Here is a tiny trained network, its code and every weight. The questions are about switching its units off for an input and a target symbol, where a switched-off unit gives its printed mean instead of its output.

import numpy as np


def w(rows, s, z=0):
    codes = np.array(rows[::2]) - 128.0
    scale = np.full(codes.shape[1], s)
    scale[-1] = z or s
    return codes * scale


def f(y):
    return y / 2 * (1 + np.tanh(0.7978845608 * (y + 0.044715 * y**3)))


def softmax(a):
    e = np.exp(a - a.max(-1, keepdims=True))
    return e / e.sum(-1, keepdims=True)


def log_softmax(a):
    a = a - a.max(-1, keepdims=True)
    return a - np.log(np.exp(a).sum(-1, keepdims=True))


def net(x, mask):
    ids = ['αβδεζθλμτφω'.index(c) for c in x.split()]
    T = len(ids)
    res = E[ids] + P[:T]
    u = 0
    for l in range(3):
        r = res
        for j in range(3):
            rows = slice(2 * j, 2 * j + 2)
            q, k, v = (r @ M[l][rows].T for M in (Q, K, V))
            z = softmax(np.where(np.tri(T) > 0, q @ k.T / 2**0.5, -1e9)) @ v
            o = O[l][rows]
            res = res + np.where(mask[u + j], z, o[:, -1]) @ o[:, :-1]
        u += 3
        y = f(res @ A[l][:, :-1].T + A[l][:, -1])
        res = res + np.where(mask[u : u + 4], y, B[l][:, -1]) @ B[l][:, :-1]
        u += 4
    return log_softmax(res[-1] @ U[:, :-1].T + U[:, -1])


Q, K, V, O, A, B = {}, {}, {}, {}, {}, {}
E = w([
[192,138,130],'α',
[106,86,116],'β',
[147,118,136],'δ',
[165,128,141],'ε',
[182,141,145],'ζ',
[171,96,75],'θ',
[74,78,130],'λ',
[222,150,126],'μ',
[168,125,126],'τ',
[4,248,92],'φ',
[182,134,130],'ω',
],0.016)
P = w([
[92,98,104],'0',
[105,96,75],'1',
[111,127,70],'2',
[127,151,63],'3',
[146,175,56],'4',
[150,190,60],'5',
[122,189,95],'6',
[117,177,141],'7',
[135,122,166],'8',
[138,111,186],'9',
[138,106,211],'10',
[140,101,232],'11',
[157,104,251],'12',
],0.016)
Q[0] = w([
[189,167,111],'0.h1',
[162,163,154],'0.h1',
[170,85,174],'0.h2',
[156,187,110],'0.h2',
[133,48,222],'0.h3',
[189,190,10],'0.h3',
],0.013)
K[0] = w([
[152,116,116],'0.h1',
[162,82,160],'0.h1',
[142,66,250],'0.h2',
[114,154,136],'0.h2',
[174,57,177],'0.h3',
[100,186,127],'0.h3',
],0.015)
V[0] = w([
[116,97,104],'0.h1',
[209,18,64],'0.h1',
[46,37,159],'0.h2',
[187,254,28],'0.h2',
[216,181,43],'0.h3',
[73,90,63],'0.h3',
],0.0062)
O[0] = w([
[108,83,152,161],'0.h1',
[114,8,205,254],'0.h1',
[208,161,137,110],'0.h2',
[2,109,170,176],'0.h2',
[19,79,229,200],'0.h3',
[164,199,162,167],'0.h3',
],0.006,0.0042)
A[0] = w([
[121,147,24,63],'0.n1',
[148,198,255,255],'0.n2',
[157,128,41,147],'0.n3',
[217,183,120,57],'0.n4',
],0.0076,0.0037)
B[0] = w([
[122,191,142,115],'0.n1',
[89,118,255,253],'0.n2',
[135,239,29,134],'0.n3',
[111,175,72,130],'0.n4',
],0.0075,0.004)
Q[1] = w([
[87,184,170],'1.h1',
[71,34,135],'1.h1',
[118,158,224],'1.h2',
[163,43,123],'1.h2',
[2,27,96],'1.h3',
[238,8,165],'1.h3',
],0.0077)
K[1] = w([
[165,122,137],'1.h1',
[106,175,178],'1.h1',
[98,204,133],'1.h2',
[176,102,113],'1.h2',
[44,150,182],'1.h3',
[201,1,206],'1.h3',
],0.01)
V[1] = w([
[32,143,2],'1.h1',
[166,69,79],'1.h1',
[26,181,135],'1.h2',
[160,171,156],'1.h2',
[96,130,195],'1.h3',
[30,105,89],'1.h3',
],0.0088)
O[1] = w([
[230,82,182,164],'1.h1',
[156,2,52,149],'1.h1',
[183,232,142,243],'1.h2',
[101,163,23,40],'1.h2',
[117,212,45,255],'1.h3',
[228,176,234,186],'1.h3',
],0.0061,0.0035)
A[1] = w([
[199,106,195,253],'1.n1',
[12,117,53,246],'1.n2',
[3,37,145,221],'1.n3',
[136,139,190,235],'1.n4',
],0.011,0.0046)
B[1] = w([
[104,98,101,249],'1.n1',
[116,204,112,151],'1.n2',
[4,146,131,244],'1.n3',
[144,93,83,222],'1.n4',
],0.017,0.011)
Q[2] = w([
[219,92,100],'2.h1',
[99,1,132],'2.h1',
[116,140,195],'2.h2',
[73,106,147],'2.h2',
[116,188,235],'2.h3',
[227,164,75],'2.h3',
],0.0072)
K[2] = w([
[111,29,129],'2.h1',
[152,104,219],'2.h1',
[48,25,16],'2.h2',
[136,166,67],'2.h2',
[96,209,141],'2.h3',
[114,145,2],'2.h3',
],0.008)
V[2] = w([
[144,23,167],'2.h1',
[113,200,50],'2.h1',
[104,66,1],'2.h2',
[138,114,229],'2.h2',
[195,154,166],'2.h3',
[131,136,6],'2.h3',
],0.0066)
O[2] = w([
[104,225,152,125],'2.h1',
[156,75,112,151],'2.h1',
[225,66,34,218],'2.h2',
[60,112,117,81],'2.h2',
[3,117,199,10],'2.h3',
[190,142,224,152],'2.h3',
],0.0052,0.014)
A[2] = w([
[17,59,169,1],'2.n1',
[1,158,99,180],'2.n2',
[207,142,219,88],'2.n3',
[13,216,122,97],'2.n4',
],0.01,0.0058)
B[2] = w([
[223,48,254,195],'2.n1',
[75,196,183,251],'2.n2',
[73,130,78,135],'2.n3',
[238,196,132,169],'2.n4',
],0.0089,0.014)
U = w([
[76,170,121,40],'α',
[128,95,48,169],'β',
[255,194,132,254],'δ',
[172,207,209,17],'ε',
[118,193,156,67],'ζ',
[246,107,112,96],'θ',
[155,76,220,219],'λ',
[105,188,142,54],'μ',
[47,202,89,90],'τ',
[17,177,42,127],'φ',
[89,214,106,38],'ω',
],0.0093,0.0032)

Each question gives the input, a string of symbols that net reads in full, and the target symbol t.
The units are the heads (2 rows each of Q, K, V and O) and the neurons (one row each of A and B). Each row of codes is followed by its name. A weight is (code - 128) times the scale printed after its matrix; where a second scale follows, it is the last column's (O, A, B and U).
mask holds one flag per unit, layer by layer, with each layer's heads first. A switched-off unit (its flag False) gives its mean, the last column of its rows in O or B, instead of its output. The means were averaged over made-up inputs and are rounded, as every weight is.
A unit's drop is (log p(t) with every unit on - log p(t) with that unit switched off) / (log p(t) with every unit on - log p(t) with every unit switched off).
The circuit of an input: a set's keep is (log p(t) with only the set's units on - log p(t) with every unit switched off) / (log p(t) with every unit on - log p(t) with every unit switched off). Starting from the 12 units with the biggest drops (on a tie, the unit counted first), units are removed one at a time, each time the one whose removal leaves the highest keep (on an exact tie, the one counted first), for as long as the keep stays at least 0.8.
units of the circuit, in order: the units of the circuit, biggest drop first
top k neurons: the k neurons with the biggest drops, biggest first
k most important neurons of layer l: the k neurons of layer l with the biggest drops, biggest first
input β ζ λ θ, target θ: top 3 neurons : [0.n3 1.n3 0.n2]
input β θ α λ θ λ λ, target β: most important neuron of layer 1 : [1.n3]
input θ β α θ β φ ε, target δ: 2 most important neurons of layer 1 : [1.n3 1.n4]
input β μ α λ θ β φ θ ω θ μ δ, target δ: units of the circuit, in order : [1.h2 1.n3]
input θ δ ε β θ τ α δ λ λ, target θ: units of the circuit, in order : [0.h2 0.h3 1.n3]
input λ τ β β α, target β: 2 most important neurons of layer 2 : [2.n2 2.n1]
input θ θ δ θ θ λ ω θ δ α β θ, target β: 2 most important neurons of layer 0 : [0.n2 0.n4]
input δ θ θ τ θ θ φ φ δ, target δ: units of the circuit, in order : [1.n3 1.h2]
input ζ θ ω θ β, target λ: units of the circuit, in order : [2.n1 0.h2 1.h2 1.n3]
input β β β θ α ε β α β β β δ ε, target φ: units of the circuit, in order : [0.h2 1.h3 2.n1]
input θ θ τ α φ δ β, target δ: units of the circuit, in order : [1.n3 1.h3]
input δ δ β θ ε δ β α φ β, target θ: units of the circuit, in order : [1.n3 0.h2 0.h3]
input δ μ ε, target ε: 3 most important neurons of layer 2 : [2.n4 2.n1 2.n2]
input φ β θ θ θ θ θ β θ λ ε α, target δ: units of the circuit, in order : [1.n3]
input ζ δ δ β α, target β: 3 most important neurons of layer 2 : [2.n1 2.n2 2.n4]
input μ δ λ ω θ α, target λ: top 2 neurons : [1.n2 2.n1]
input τ α θ β δ, target β: 3 most important neurons of layer 2 : [2.n2 2.n1 2.n4]
input α τ θ θ, target λ: top 2 neurons : [2.n1 1.n4]
input λ λ λ δ θ δ, target λ: top 4 neurons : [2.n1 1.n4 1.n3 0.n3]
input α δ α, target φ: units of the circuit, in order : [2.n1]
input θ θ θ β, target λ: units of the circuit, in order : [2.n1 1.h2 1.n3]
input λ φ λ θ, target δ: top 3 neurons : [1.n3 0.n3 0.n1]
input μ θ δ θ τ λ μ μ θ, target ε: 2 most important neurons of layer 2 : [2.n4 2.n2]
input λ β ε θ α β θ θ β ζ μ λ θ, target θ: units of the circuit, in order : [0.h2 1.n3]
input β ζ δ θ δ θ μ β φ θ α θ α, target θ: top 2 neurons : [1.n3 2.n2]
input δ β β β β, target β: units of the circuit, in order : [1.h1 0.n2 2.n1 2.h2]
